Below are the code and all the weights of a small trained network. Each question names an input and a class and asks about switching units off, where a switched-off unit gives its printed mean instead of its output.

import numpy as np


def w(rows, s, z=0):
    codes = np.array(rows[::2]) - 128.0
    scale = np.full(codes.shape[1], s)
    scale[-1] = z or s
    return codes * scale


def norm(h):
    return h / np.sqrt((h * h).mean(-1, keepdims=True) + 1e-5)


def f(y):
    return np.maximum(y, 0)


def log_softmax(a):
    a = a - a.max(-1, keepdims=True)
    return a - np.log(np.exp(a).sum(-1, keepdims=True))


def net(x, mask):
    res = np.array(x, float).reshape(1, 2) / 4 @ E
    u = 0
    for l in range(2):
        y = f(norm(res) @ A[l][:, :-1].T + A[l][:, -1])
        res = res + np.where(mask[u : u + 13], y, B[l][:, -1]) @ B[l][:, :-1]
        u += 13
    return log_softmax(norm(res)[-1] @ U[:, :-1].T + U[:, -1])


A, B = {}, {}
E = w([
[48,2,138,245,155,27,53,214],'x0',
[152,41,197,237,46,148,162,186],'x1',
],0.005)
A[0] = w([
[110,167,222,189,107,199,238,93,76],'0.n0',
[156,97,157,134,1,219,196,192,8],'0.n1',
[188,73,207,123,132,244,208,121,135],'0.n2',
[137,193,154,68,174,157,140,49,85],'0.n3',
[81,88,178,165,66,136,100,133,132],'0.n4',
[177,134,92,110,198,139,120,95,76],'0.n5',
[156,165,113,35,141,127,149,140,150],'0.n6',
[75,145,81,104,164,135,78,89,82],'0.n7',
[183,146,156,46,59,134,186,59,114],'0.n8',
[68,132,62,187,157,93,124,137,108],'0.n9',
[81,96,191,167,162,114,107,20,10],'0.n10',
[23,171,88,88,162,79,133,41,147],'0.n11',
[54,178,92,45,162,119,78,58,4],'0.n12',
],0.0083,0.0025)
B[0] = w([
[176,125,88,135,80,124,129,114,212],'0.n0',
[61,170,133,159,176,107,71,61,236],'0.n1',
[194,138,112,136,118,97,177,81,230],'0.n2',
[227,82,145,44,27,160,143,170,252],'0.n3',
[142,197,70,104,171,188,153,101,221],'0.n4',
[59,179,39,190,126,86,124,36,186],'0.n5',
[160,127,189,86,101,131,77,189,228],'0.n6',
[56,95,184,177,154,111,207,88,203],'0.n7',
[78,61,133,116,152,138,128,254,253],'0.n8',
[182,113,70,123,148,169,133,169,211],'0.n9',
[78,90,110,161,133,175,166,108,148],'0.n10',
[96,187,159,175,175,67,127,113,249],'0.n11',
[91,163,115,108,173,62,65,62,250],'0.n12',
],0.0075,0.0072)
A[1] = w([
[86,120,94,135,149,115,91,129,141],'1.n0',
[77,82,130,182,63,159,126,92,87],'1.n1',
[50,108,174,150,158,123,112,111,111],'1.n2',
[158,163,132,111,182,122,140,134,16],'1.n3',
[140,119,115,70,166,98,95,158,96],'1.n4',
[91,89,89,126,227,115,130,204,114],'1.n5',
[140,69,147,60,77,77,115,124,252],'1.n6',
[65,101,113,114,159,216,102,144,112],'1.n7',
[44,125,144,12,142,150,57,157,18],'1.n8',
[104,173,161,95,184,100,105,143,21],'1.n9',
[82,114,79,136,123,104,125,118,91],'1.n10',
[98,128,65,159,152,140,152,241,43],'1.n11',
[105,92,123,144,131,129,77,194,101],'1.n12',
],0.011,0.0036)
B[1] = w([
[138,98,155,73,92,150,190,153,203],'1.n0',
[155,183,99,68,192,87,158,70,155],'1.n1',
[187,107,106,80,82,192,105,173,185],'1.n2',
[135,115,122,166,116,89,77,100,142],'1.n3',
[159,126,150,173,130,101,184,86,196],'1.n4',
[174,107,163,150,82,189,106,124,255],'1.n5',
[122,122,112,93,134,93,154,217,235],'1.n6',
[78,68,221,149,78,136,68,152,179],'1.n7',
[67,127,129,248,182,157,58,2,213],'1.n8',
[76,133,159,130,153,106,109,130,195],'1.n9',
[145,182,129,123,66,111,131,140,176],'1.n10',
[98,91,180,164,87,123,136,155,222],'1.n11',
[91,196,151,160,116,217,65,60,180],'1.n12',
],0.0091,0.0079)
U = w([
[29,145,213,117,180,40,72,100,210],'0',
[84,74,98,88,147,186,131,112,16],'1',
[189,117,139,47,51,92,166,234,184],'2',
[57,105,91,147,148,167,166,182,3],'3',
[159,166,60,214,142,160,183,32,180],'4',
[60,75,133,92,135,174,176,116,55],'5',
[94,69,233,211,48,248,93,148,193],'6',
],0.014,0.0059)

Each question gives the input, the list of numbers given to net, and the class t.
The units are the neurons (one row each of A and B). Each row of codes is followed by its name. A weight is (code - 128) times the scale printed after its matrix; where a second scale follows, it is the last column's (A, B and U).
mask holds one flag per neuron, layer by layer. A switched-off neuron (its flag False) gives its mean, the last column of its row in B, instead of its output. The means were averaged over made-up inputs and are rounded, as every weight is.
A unit's drop is (log p(t) with every unit on - log p(t) with that unit switched off) / (log p(t) with every unit on - log p(t) with every unit switched off).
The circuit of an input: a set's keep is (log p(t) with only the set's units on - log p(t) with every unit switched off) / (log p(t) with every unit on - log p(t) with every unit switched off). Starting from the 12 units with the biggest drops (on a tie, the unit counted first), units are removed one at a time, each time the one whose removal leaves the highest keep (on an exact tie, the one counted first), for as long as the keep stays at least 0.8.
units of the circuit, in order: the units of the circuit, biggest drop first
k most important neurons: the k neurons with the biggest drops, biggest first
top k neurons in layer l: the k neurons of layer l with the biggest drops, biggest first
drop of u: that unit's drop, to one decimal
input [-8,-4], class 0: units of the circuit, in order	0.n12, 0.n8, 1.n2
input [-3,-1], class 2: units of the circuit, in order	0.n3
input [-8,-3], class 2: 2 most important neurons	0.n3, 0.n1
input [4,-4], class 6: 2 most important neurons	1.n5, 1.n2
input [-3,4], class 4: 2 most important neurons	0.n2, 0.n1
input [-2,0], class 2: top 2 neurons in layer 0	0.n3, 0.n2
input [-7,8], class 4: top 2 neurons in layer 0	0.n1, 0.n3
input [-2,3], class 4: top 2 neurons in layer 0	0.n2, 0.n1
input [2,4], class 4: top 2 neurons in layer 0	0.n8, 0.n6
input [-8,-1], class 2: drop of 0.n3	2.2
input [-4,6], class 4: drop of 0.n2	0.1
input [-1,-2], class 0: drop of 0.n8	0.0
input [-5,0], class 2: drop of 0.n3	0.1
input [-4,3], class 2: most important neuron	0.n2
